[128 = 0]

[142 149 176 134 137 130 135 141 107 117 128 146 125 106 170 155 168 158
 100 143  70 143 167  95 149 153  94  99 178 131 112 115 114 124 136 118
 126 112 159 140  91 130 158 115 110 141  32 138 193  70 192 156 141 156] -> H/fuv
[134 136 141  85  87 137 112 144 112 122 134 116 129 121 127 142 136 130
 126 148  98 111 145 125 145 120 112 125 183 124 123 105  90 125 125 131
 114 119 100 141 123 160  72 141 130 140   6 128 109 152 165 109 199 115] -> G/Bip
[133 159 136  64  78 141 128 122 172 135 125  98 127 130 110 143 161 140
 132 164 129 128 111  94 127 142 169 127 185 134 104 118 119 123 128 149
 118 111 118 130 158 143 167 126 129 132 185 118  97 122 162  82 175 153] -> G/Bip
[120 147 146 110  67 130 116 153 141 134 117 124 123 102 152 124 110 135
 119 178 112 125 184 134 125 126 103 129 156 151 105 129 109 125 132 140
 121 123 121 147 127 148  99 130 134 132   5 113 112 158 170 113 166 174] -> G/Bip
[107 128 169 157 135 123 121 136 111 107 117 160 119  96 193 124  63 124
 132 142  86 123 152  77 154 147 122 119 128 130 139 108 138 122 140 124
 121 101 141 128  74 122 159 115 109 137  83 123 140 144 166 165  98 122] -> H/fuv
[131 132 173 125 108 137 100 102 120 118 133 137 120 112 147 139  71 137
 132 128  77 106 140  61 149 118 162 134 183 136 123 103 114 133 126 114
 112 130  98 141 100 144  94 137 134 123  70 123 127 161 183 107 176  97] -> G/pavov
[110 146 172 142 129 111 137 136 128 111 109 129 114 102 144 155 135 135
 111 176  93 119 171 119 151 153 114 129 159 131 121 118 135 129 136 143
 123 112 156 123  97 139 154 126 122 132 108 132 123 109 163 161 124 178] -> H/fuv
[124 139 154 108 100 126 123  98 126 101 135 125 128 101 171 145  65 141
 180 135  73 124 132  42 159  98 183 128 161 146 113 101 102 124 127 105
 103 118 113 135 112 138 150 120 105 139  25 109 126 160 172 126 161  96] -> G/pavov
[128 143 179 144 157 113 134 120 150 136 111 139 122 120 147 123 168 139
 114 167  78 138 142 107 143 163 128 135 158 140 128 128 174 137 125 136
 130 109 149 147 111 137 132 112 130 119  98 122 156  77 194 174 129 201] -> H/loto
[145 125 134  70 115 139 118 116 116 123 128 110 127 103 140 131 140 143
 135 124 110 120 123 126 154 124 194 126 184 123 122 135  94 121 129 125
 104 146 108 125 101 156  54 127 151 130  29 121 108 183 158  98 184  96] -> G/pavov
[ 97 130 153 145 155 117 124 108 122 132 120 142 114 128 158 115 105 132
 141 130  92 144 130 118 144 142 107 127 149 131 133 112 141 134 124 131
 130 109 145 140  94 103 133 138 121 128 101 126 146  87 169 152  83 155] -> H/loto
[174 118 129  98  86 141 131 144 133 122 129 132 130  94 141 151 120 147
 114 169 125 129 147 148 133 126 124 130 155 130 118 115 112 133 127 123
 126 109 120 158 155 159  98 130 128 141  27 128 112 173 151 126 181 127] -> G/Bip
[121 138 168 121 145 130 137 135 119 118 123 127 110 105 163 129 156 136
 118 154  55 140 159  84 139 152 102 136 171 133 130  90 137 129 137 119
 128 109 158 134  99 146 148 118 115 138 114 126 146  62 194 157 137 146] -> H/fuv
[125 132 175 106 118 122 123 123 128 127 112 132 124 106 143 142 121 134
 133 124  91 106 155  66 161 164 173 132 177 129 127 123 102 103 132 112
 110 124 138 124  90 146 109 126 110 126   4  79 118 194 172 136 153 137] -> G/pavov
[102 145 180 134 156 111 130 129 125 115 106 133 119 120 174 133 150 129
 110 165  86 129 152 103 138 158 165 128 159 132 149 116 132 120 143 125
 129 107 170 130  63 120 165 102 117 125 122 125 152 102 174 156  96 173] -> H/fuv
[111 141 149 101 120 119 114 113 111 120 128 141 120 105 140 139  75 132
 150 117  90 118 149  93 152 128 183 127 173 134 117 117  89 126 127 111
 123 124 104 133 104 146  96 131 141 115   4 108 108 170 181 107 138 104] -> G/pavov
[116 136 147 145 142 122 133 158 108 118 113 141 113 121 143 140 132 129
 119 134 101 137 172 129 136 135  93 124 139 129 141 119 122 135 135 122
 141  72 145 127 107 138 121 124 126 140  46 134 149  76 153 150 109 145] -> H/fuv
[136 117 139  89  98 132 116 128 115 108 139 121 136 101 150 145 119 148
 138 122  92 130 143 140 156 124 146 115 171 126 138 128  89 134 123 112
 112 128 103 129 119 121  82 128 120 126   4 119 118 169 187 116 198 101] -> G/pavov
[116  97 169 164 160 117 101 139 142 127 101 170 111 109 191 126  61 119
 126 129  86 155 171  81 136 162  91 115 131 139 130 107 141 126 145 138
 130 118 128 137  65 120 128 121 147 123   4 116 162 134 195 150  72 187] -> H/loto
[124 135 140 108 118 131 109 103 118 135 133 111 112 115 133 148 109 143
 136 120  86 116 139 112 155 123 163 130 175 127 113 124 111 152 119 125
 114 113 112 130 130 144  93 128 134 130  32  97 109 150 177 133 154 115] -> G/pavov
[129 128 148 100  84 153 127 115 135 132 120 122 137  92 142 156 109 146
 122 146 103 136 139 127 142 113 151 133 163 126 123 112 128 128 122 125
 112 100 100 138 159 144 114 134 122 127  57 109 121 151 181 140 197 107] -> G/Bip
[121 115 173 120  96  94 119 134 139 128 123 140 132  96 143 135 122 144
 125 141 108 118 118 124 152 143 167 118 170 123 115 122 149 126 118 123
 125 129 117 120 130 163 121 125 122 131  78 114 126 179 188 150 180 134] -> G/pavov
[112 128 185 153 140 125 114 144 124 124 120 148 119 105 147 129 124 128
 124 165 100 129 160 110 141 150 120 112 151 126 133 120 169 119 133 118
 124 114 152 132 145 112 160 108 113 140  83 123 158  97 174 182 120 167] -> H/fuv
[124 131 154  99  73 130 120 112 114 112 128 122 119  98 146 135  77 141
 132 136  59 110 171 109 149 123 172 125 160 137 101 106 113 123 106 129
  92 110  92 143 124 148  73 126 133 130   4 112 107 185 188 121 138 117] -> G/pavov
[134 113 152 112 136 130 124 128 128 119 138 126 114 105 177 150  70 140
 139 143 114 132 157  76 147 109 163 131 157 140 127 133  68 105 129 131
 123 137 112 116  92 122 111 113 129 122   4 127 136 208 147 102 124 134] -> G/pavov
[140 107 154 107 110 133 120 102 131 103 123 125 135 100 150 141 131 152
 144 128 128 122 134  90 151 126 182 120 184 132 134 131  97  98 111 117
 112 131 120 122 110 149 133 120 130 140  50 116 127 174 114 119 172 115] -> G/pavov
[118 143 143  92  96 146 138 113 110 146 126 123 105 144 119 137  68 128
 140 152 107 123 166 132 139 115 137 132 165 133 110 111 102 124 127 129
 125 132 106 146 116 132 109 130 136 133  42 121 106 153 176 131 150 135] -> G/Bip
[116  98 147 102 125 128 120 134 107 122 137 132 135 110 166 141  94 134
 129 121  84 105 133  96 170 126 175 132 164 135 118 118 108 120 123 124
 103 122 103 123 112 160  88 126 135 125   4 114 127 206 161 131 160 126] -> G/pavov
[123 111 143 130 108 148 115 144 133 129 126 125 125 104 148 136 124 138
 122 155 103 137 158 137 146 114  94 119 160 129 121 120 119 135 127 141
 123 106 101 136 122 153  63 138 157 128  24 121 120 162 199 119 182 144] -> G/Bip
[122 131 138  98 109 119 123 128 113 136 119 122 123 111 127 131 163 137
 122 149 111 138 138 138 154 120 129 147 167 133 120 129 124 129 127 135
 124 113 116 128 127 158  83 117 158 125  61 131 124 127 175 136 181 141] -> G/Bip
[120 124 155 143 147 114 127 140 137 148 116 129 132 132 127 140 178 129
 132 120  94 128 145 135 159 131 153 133 141 119 137 142 151 130 123 123
 142 112 172 124 122 142 123 126 128 132  57 109 164  75 163 176 131 170] -> H/loto
[113 131 164 150 135 119 116 125 126 133 134 140 126 116 142 148 118 135
 122 136 106 144 154 103 132 117 121 134 142 132 128 117 144 140 136 125
 124 115 138 161 136 125 140 127 113 138 106 122 154 110 165 148 113 144] -> H/fuv
[123 134 160  85 112 125 124 103  98 138 131 117 112  81 150 178 112 133
 146 144  79 133 162  74 159 107 194 140 196 128 130 125  81 113 117  97
 104 117 101 137 112 147  86 123 130 147   4 114 133 163 203 126 173 104] -> G/pavov
[102 119 164 144 141 128 124 143 106 117 122 136 111 110 175 143 127 118
 113 152  94 138 170 127 128 152  74 116 146 137 134 105 121 126 136 136
 132 110 155 147 113 122 133 118 114 135  65 136 138 115 175 175 102 154] -> H/fuv
[116 151 125  72 115 141 118 110 133 157 119 108 135 101 132 133  84 149
 123 155 114 121 123 144 148 100 152 133 148 134  97 125 151 134 128 124
 116 125 106 142 133 121  92 141 153 123  91 127 113 173 154 133 170 138] -> G/Bip
[132 144 149  99  94 156 133 123 127 118 120 122 124  98 143 142  88 138
 146 168 129 132 172 112 133 119 155 123 173 135 117 103  87 131 121 119
 122 142 110 137 140 145 129 133 114 139  23 122 107 160 162 105 158 119] -> G/Bip
